Below are the code and all the weights of a small trained network. Each question names an input and a target symbol and asks about switching units off, where a switched-off unit gives its printed mean instead of its output.

import numpy as np


def w(rows, s, z=0):
    codes = np.array(rows[::2]) - 128.0
    scale = np.full(codes.shape[1], s)
    scale[-1] = z or s
    return codes * scale


def f(y):
    return y / 2 * (1 + np.tanh(0.7978845608 * (y + 0.044715 * y**3)))


def softmax(a):
    e = np.exp(a - a.max(-1, keepdims=True))
    return e / e.sum(-1, keepdims=True)


def log_softmax(a):
    a = a - a.max(-1, keepdims=True)
    return a - np.log(np.exp(a).sum(-1, keepdims=True))


def net(x, mask):
    ids = ['ΔΘΞαγεζηλτφ'.index(c) for c in x.split()]
    T = len(ids)
    res = E[ids] + P[:T]
    u = 0
    for l in range(2):
        q, k, v = (res @ M[l].T for M in (Q, K, V))
        z = softmax(np.where(np.tri(T) > 0, q @ k.T / 4**0.5, -1e9)) @ v
        res = res + np.where(mask[u], z, O[l][:, -1]) @ O[l][:, :-1]
        u += 1
        y = f(res @ A[l][:, :-1].T + A[l][:, -1])
        res = res + np.where(mask[u : u + 8], y, B[l][:, -1]) @ B[l][:, :-1]
        u += 8
    return log_softmax(res[-1] @ U[:, :-1].T + U[:, -1])


Q, K, V, O, A, B = {}, {}, {}, {}, {}, {}
E = w([
[138,217,168,80,203,171,170,121,75],'Δ',
[90,141,106,179,163,176,150,135,94],'Θ',
[135,62,191,125,182,130,73,67,143],'Ξ',
[117,153,75,185,115,94,130,72,85],'α',
[96,127,92,118,83,204,71,117,124],'γ',
[163,149,69,161,150,105,128,202,151],'ε',
[163,5,127,115,145,140,200,155,115],'ζ',
[181,219,156,89,83,151,189,63,246],'η',
[123,116,133,185,115,96,166,169,136],'λ',
[145,78,81,81,116,95,161,196,61],'τ',
[177,76,132,153,98,157,124,213,32],'φ',
],0.021)
P = w([
[237,179,173,163,121,161,161,4,187],'0',
[214,124,224,129,103,176,98,128,183],'1',
[189,127,217,99,127,204,137,220,175],'2',
[153,173,149,64,148,196,175,250,139],'3',
[129,249,78,52,139,195,211,246,89],'4',
[96,233,31,55,145,176,229,188,9],'5',
],0.0043)
Q[0] = w([
[65,212,177,179,129,173,87,103,188],'L0H0',
[91,195,179,189,184,194,71,129,152],'L0H0',
[133,145,198,184,136,55,55,56,166],'L0H0',
[44,247,71,168,151,69,106,2,139],'L0H0',
],0.0064)
K[0] = w([
[91,86,158,131,189,129,9,86,131],'L0H0',
[93,114,187,90,138,240,2,100,48],'L0H0',
[144,99,50,104,35,233,113,73,75],'L0H0',
[120,114,90,99,170,94,149,35,64],'L0H0',
],0.0075)
V[0] = w([
[160,148,142,92,101,166,65,141,190],'L0H0',
[146,101,152,2,75,152,115,103,103],'L0H0',
[99,72,194,120,197,92,107,136,123],'L0H0',
[142,135,71,134,172,167,123,120,131],'L0H0',
],0.0083)
O[0] = w([
[115,184,78,155,136,203,14,68,107,254],'L0H0',
[182,92,106,139,45,29,39,10,195,182],'L0H0',
[129,199,2,135,180,123,193,33,63,225],'L0H0',
[101,120,121,159,192,103,110,78,214,157],'L0H0',
],0.0069,0.002)
A[0] = w([
[253,90,130,137,164,165,189,136,81,88],'L0N0',
[131,160,114,84,127,110,130,75,146,95],'L0N1',
[120,67,123,107,121,167,85,149,146,133],'L0N2',
[193,106,67,182,177,97,172,122,173,105],'L0N3',
[150,173,117,135,90,112,70,105,157,166],'L0N4',
[108,129,108,241,163,74,130,141,119,253],'L0N5',
[115,134,125,72,77,116,110,108,122,105],'L0N6',
[150,174,159,245,88,67,180,73,183,179],'L0N7',
],0.0079,0.0036)
B[0] = w([
[72,169,205,126,116,63,98,151,108,254],'L0N0',
[109,111,97,130,94,126,142,135,53,189],'L0N1',
[94,131,84,116,125,143,99,83,154,199],'L0N2',
[104,130,247,115,176,114,163,135,145,180],'L0N3',
[92,100,149,146,143,174,127,110,137,231],'L0N4',
[198,148,135,139,136,195,159,135,163,212],'L0N5',
[149,82,160,128,137,106,145,120,150,148],'L0N6',
[131,151,152,158,198,179,160,132,137,195],'L0N7',
],0.011,0.0045)
Q[1] = w([
[207,88,161,150,187,176,155,130,47],'L1H0',
[143,131,85,97,98,97,73,158,105],'L1H0',
[198,160,191,84,142,2,150,130,158],'L1H0',
[163,126,125,105,202,124,120,39,173],'L1H0',
],0.0082)
K[1] = w([
[153,165,59,182,92,105,155,103,97],'L1H0',
[148,131,80,136,120,99,68,192,93],'L1H0',
[124,129,140,78,95,82,189,138,129],'L1H0',
[98,150,105,35,128,140,148,2,37],'L1H0',
],0.009)
V[1] = w([
[106,199,152,193,3,125,140,122,39],'L1H0',
[151,90,137,118,98,154,112,101,94],'L1H0',
[92,128,183,49,125,134,78,197,108],'L1H0',
[70,103,153,82,100,131,122,79,159],'L1H0',
],0.0071)
O[1] = w([
[209,143,181,169,41,160,120,158,90,7],'L1H0',
[108,88,118,144,99,134,117,136,92,163],'L1H0',
[115,137,61,176,162,137,124,57,1,93],'L1H0',
[197,140,222,149,154,63,196,146,144,202],'L1H0',
],0.0093,0.0019)
A[1] = w([
[152,124,61,182,255,103,105,51,130,58],'L1N0',
[177,44,93,20,111,2,127,141,159,249],'L1N1',
[110,158,39,185,69,133,158,183,73,85],'L1N2',
[131,202,156,140,190,50,170,120,140,126],'L1N3',
[143,142,124,136,190,195,94,89,164,161],'L1N4',
[84,105,150,199,211,228,155,144,141,234],'L1N5',
[142,149,68,178,156,134,114,166,149,134],'L1N6',
[204,121,180,174,197,149,81,129,141,219],'L1N7',
],0.0075,0.0022)
B[1] = w([
[190,109,204,63,90,134,132,112,143,182],'L1N0',
[129,140,68,132,80,145,166,141,180,164],'L1N1',
[131,24,188,95,162,137,99,114,141,178],'L1N2',
[109,75,48,194,79,141,154,82,131,175],'L1N3',
[100,132,140,146,50,84,171,176,115,211],'L1N4',
[213,117,64,95,146,82,79,145,156,248],'L1N5',
[131,64,201,155,137,140,215,106,158,144],'L1N6',
[105,255,115,159,140,136,82,130,113,203],'L1N7',
],0.009,0.012)
U = w([
[209,149,74,209,151,150,143,158,167,223],'Δ',
[158,77,184,124,138,189,178,142,167,160],'Θ',
[238,107,182,52,160,77,118,47,131,111],'Ξ',
[124,130,138,140,114,107,129,127,131,13],'α',
[117,233,82,156,125,102,101,91,52,170],'γ',
[79,130,95,123,177,74,86,125,127,137],'ε',
[92,95,155,221,140,79,159,96,135,133],'ζ',
[71,83,33,214,76,194,43,66,163,230],'η',
[60,166,209,90,77,82,160,199,122,120],'λ',
[171,148,69,113,21,3,119,171,98,4],'τ',
[176,106,166,164,78,106,119,134,97,6],'φ',
],0.0054,0.0024)

Each question gives the input, a string of symbols that net reads in full, and the target symbol t.
The units are the heads (4 rows each of Q, K, V and O) and the neurons (one row each of A and B). Each row of codes is followed by its name. A weight is (code - 128) times the scale printed after its matrix; where a second scale follows, it is the last column's (O, A, B and U).
mask holds one flag per unit, layer by layer, with each layer's heads first. A switched-off unit (its flag False) gives its mean, the last column of its rows in O or B, instead of its output. The means were averaged over made-up inputs and are rounded, as every weight is.
A unit's drop is (log p(t) with every unit on - log p(t) with that unit switched off) / (log p(t) with every unit on - log p(t) with every unit switched off).
The circuit of an input: a set's keep is (log p(t) with only the set's units on - log p(t) with every unit switched off) / (log p(t) with every unit on - log p(t) with every unit switched off). Starting from the 12 units with the biggest drops (on a tie, the unit counted first), units are removed one at a time, each time the one whose removal leaves the highest keep (on an exact tie, the one counted first), for as long as the keep stays at least 0.8.
circuit, biggest first: the units of the circuit, biggest drop first
most important unit: the unit with the biggest drop
top k neurons: the k neurons with the biggest drops, biggest first
top k neurons in layer l: the k neurons of layer l with the biggest drops, biggest first
drop of u: that unit's drop, to one decimal
input τ Θ Ξ λ γ λ, target Θ: circuit, biggest first	L0H0, L1N7, L0N5
input η Ξ γ Ξ Ξ λ, target Δ: circuit, biggest first	L0N5, L0N7, L1N5
input Θ Δ Ξ λ Δ η, target Δ: circuit, biggest first	L0N7, L1N3
input η Ξ γ Ξ, target η: top neuron in layer 1	L1N7
input γ γ γ τ τ Θ, target Δ: circuit, biggest first	L0N5, L0N0, L1N5
input γ α α λ Δ φ, target λ: top 2 neurons	L0N0, L1N5
input γ γ λ ε ζ, target ε: top 2 neurons	L0N0, L1N4
input γ Ξ τ Ξ γ, target Ξ: circuit, biggest first	L0H0, L1H0, L1N0, L1N7
input Θ λ Ξ λ γ τ, target λ: top 2 neurons in layer 0	L0N0, L0N5
input Ξ ζ γ γ λ, target Δ: top 2 neurons in layer 0	L0N5, L0N1
input Ξ Ξ Θ, target Δ: top 2 neurons	L0N5, L1N5
input τ α Δ φ, target φ: top 2 neurons	L1N2, L0N0
input Δ γ γ α, target Δ: top 3 neurons in layer 0	L0N5, L0N7, L0N0
input Ξ ζ η Ξ τ, target η: most important unit	L0H0
input α τ λ Ξ λ, target Θ: top 3 neurons	L1N2, L1N7, L1N6
input Ξ Ξ Ξ τ φ, target φ: top 2 neurons in layer 1	L1N2, L1N5
input τ λ ζ, target λ: top 2 neurons	L0N0, L0N5
input ε τ Ξ γ φ, target ε: drop of L0H0	0.4
input γ τ Ξ Δ, target γ: drop of L1N0	0.2
input λ Δ ζ τ η, target Δ: drop of L1N5	0.3
input ε φ Ξ Ξ τ τ, target ε: top neuron in layer 0	L0N5
